Here is a tiny trained network, its code and every weight. The questions are about switching its units off for an input and a class, where a switched-off unit gives its printed mean instead of its output.

import numpy as np


def w(rows, s, z=0):
    codes = np.array(rows[::2]) - 128.0
    scale = np.full(codes.shape[1], s)
    scale[-1] = z or s
    return codes * scale


def norm(h):
    return h / np.sqrt((h * h).mean(-1, keepdims=True) + 1e-5)


def f(y):
    return y / 2 * (1 + np.tanh(0.7978845608 * (y + 0.044715 * y**3)))


def log_softmax(a):
    a = a - a.max(-1, keepdims=True)
    return a - np.log(np.exp(a).sum(-1, keepdims=True))


def net(x, mask):
    res = np.array(x, float).reshape(1, 7) / 4 @ E
    u = 0
    for l in range(3):
        y = f(norm(res) @ A[l][:, :-1].T + A[l][:, -1])
        res = res + np.where(mask[u : u + 4], y, B[l][:, -1]) @ B[l][:, :-1]
        u += 4
    return log_softmax(norm(res)[-1] @ U[:, :-1].T + U[:, -1])


A, B = {}, {}
E = w([
[113,114,44,120,158,116,135,127,253,135,114,128],'x0',
[88,168,156,115,159,150,134,166,149,92,171,131],'x1',
[110,118,126,121,119,124,134,127,126,129,134,137],'x2',
[178,90,168,88,146,127,184,108,157,129,155,128],'x3',
[129,127,139,143,122,129,120,128,139,148,141,137],'x4',
[124,120,132,126,131,119,125,132,131,126,122,129],'x5',
[131,134,130,134,140,130,123,109,128,125,129,131],'x6',
],0.0046)
A[0] = w([
[130,127,151,121,102,152,164,133,101,188,74,138,117],'0.n0',
[48,193,190,92,180,219,125,176,167,48,214,102,23],'0.n1',
[192,5,82,146,64,130,112,51,88,208,33,97,6],'0.n2',
[209,59,209,78,187,83,235,106,162,135,167,141,56],'0.n3',
],0.003,0.0019)
B[0] = w([
[166,158,165,158,158,140,102,156,99,77,167,129,140],'0.n0',
[231,152,109,137,96,9,100,164,156,78,184,218,222],'0.n1',
[182,233,98,100,149,5,105,174,154,28,224,224,242],'0.n2',
[114,67,106,131,18,216,3,92,159,60,120,76,255],'0.n3',
],0.0048,0.0022)
A[1] = w([
[81,192,111,142,116,138,88,167,86,149,82,171,118],'1.n0',
[14,212,41,230,111,98,3,178,78,119,48,137,1],'1.n1',
[119,201,186,184,109,161,49,77,127,81,160,151,217],'1.n2',
[91,83,61,115,175,118,174,145,236,146,120,133,88],'1.n3',
],0.003,0.0016)
B[1] = w([
[160,51,131,96,181,141,132,129,152,117,144,82,168],'1.n0',
[216,42,182,38,29,218,98,47,247,54,181,119,252],'1.n1',
[113,34,82,89,125,90,175,209,115,147,83,61,220],'1.n2',
[115,192,124,117,138,147,171,73,1,223,70,86,178],'1.n3',
],0.0038,0.0035)
A[2] = w([
[141,70,193,116,120,97,164,191,2,112,120,95,249],'2.n0',
[112,154,75,106,119,131,135,105,194,170,100,132,130],'2.n1',
[109,138,123,137,138,29,134,207,168,82,191,178,127],'2.n2',
[131,137,55,117,143,87,149,120,167,123,85,111,154],'2.n3',
],0.0039,0.0013)
B[2] = w([
[35,172,70,168,218,151,184,135,190,225,67,130,253],'2.n0',
[96,134,232,189,171,175,183,153,13,153,112,106,185],'2.n1',
[185,188,100,158,148,16,118,1,54,134,115,146,223],'2.n2',
[81,148,219,161,163,99,139,231,25,157,145,153,180],'2.n3',
],0.0042,0.0034)
U = w([
[59,181,134,165,220,166,215,139,76,247,55,119,251],'0',
[216,210,101,126,134,2,113,110,109,69,164,205,41],'1',
[156,30,139,80,49,222,92,113,183,63,129,96,67],'2',
],0.0057,0.0003)

Each question gives the input, the list of numbers given to net, and the class t.
The units are the neurons (one row each of A and B). Each row of codes is followed by its name. A weight is (code - 128) times the scale printed after its matrix; where a second scale follows, it is the last column's (A, B and U).
mask holds one flag per neuron, layer by layer. A switched-off neuron (its flag False) gives its mean, the last column of its row in B, instead of its output. The means were averaged over made-up inputs and are rounded, as every weight is.
A unit's drop is (log p(t) with every unit on - log p(t) with that unit switched off) / (log p(t) with every unit on - log p(t) with every unit switched off).
most important unit: the unit with the biggest drop
k most important neurons: the k neurons with the biggest drops, biggest first
k most important neurons of layer l: the k neurons of layer l with the biggest drops, biggest first
drop of u: that unit's drop, to one decimal
input [4,2,6,2,5,6,6], class 0: most important unit	1.n1
input [5,4,-3,-7,-3,3,-4], class 2: 2 most important neurons	(1.n1 0.n2)
input [6,-6,-3,-8,-6,-8,6], class 2: 2 most important neurons	(1.n1 0.n1)
input [-8,-1,7,4,-8,-4,-5], class 0: 2 most important neurons	(2.n0 1.n1)
input [-5,-1,-2,-6,8,-2,2], class 2: 2 most important neurons	(1.n1 1.n3)
input [-7,4,5,-2,-4,8,-2], class 0: 2 most important neurons	(2.n0 0.n2)
input [-1,5,7,-7,-2,-4,5], class 2: 2 most important neurons	(1.n1 0.n2)
input [7,6,-1,1,-4,3,5], class 0: 3 most important neurons	(0.n2 1.n3 2.n1)
input [-2,4,3,-5,4,-8,-7], class 2: 2 most important neurons of layer 1	(1.n1 1.n0)
input [8,-5,-6,5,-5,3,3], class 0: drop of 1.n1	0.2
input [-8,-4,3,-3,0,4,-4], class 0: drop of 2.n0	0.6
input [4,-3,-2,2,3,-5,8], class 0: drop of 0.n1	0.3
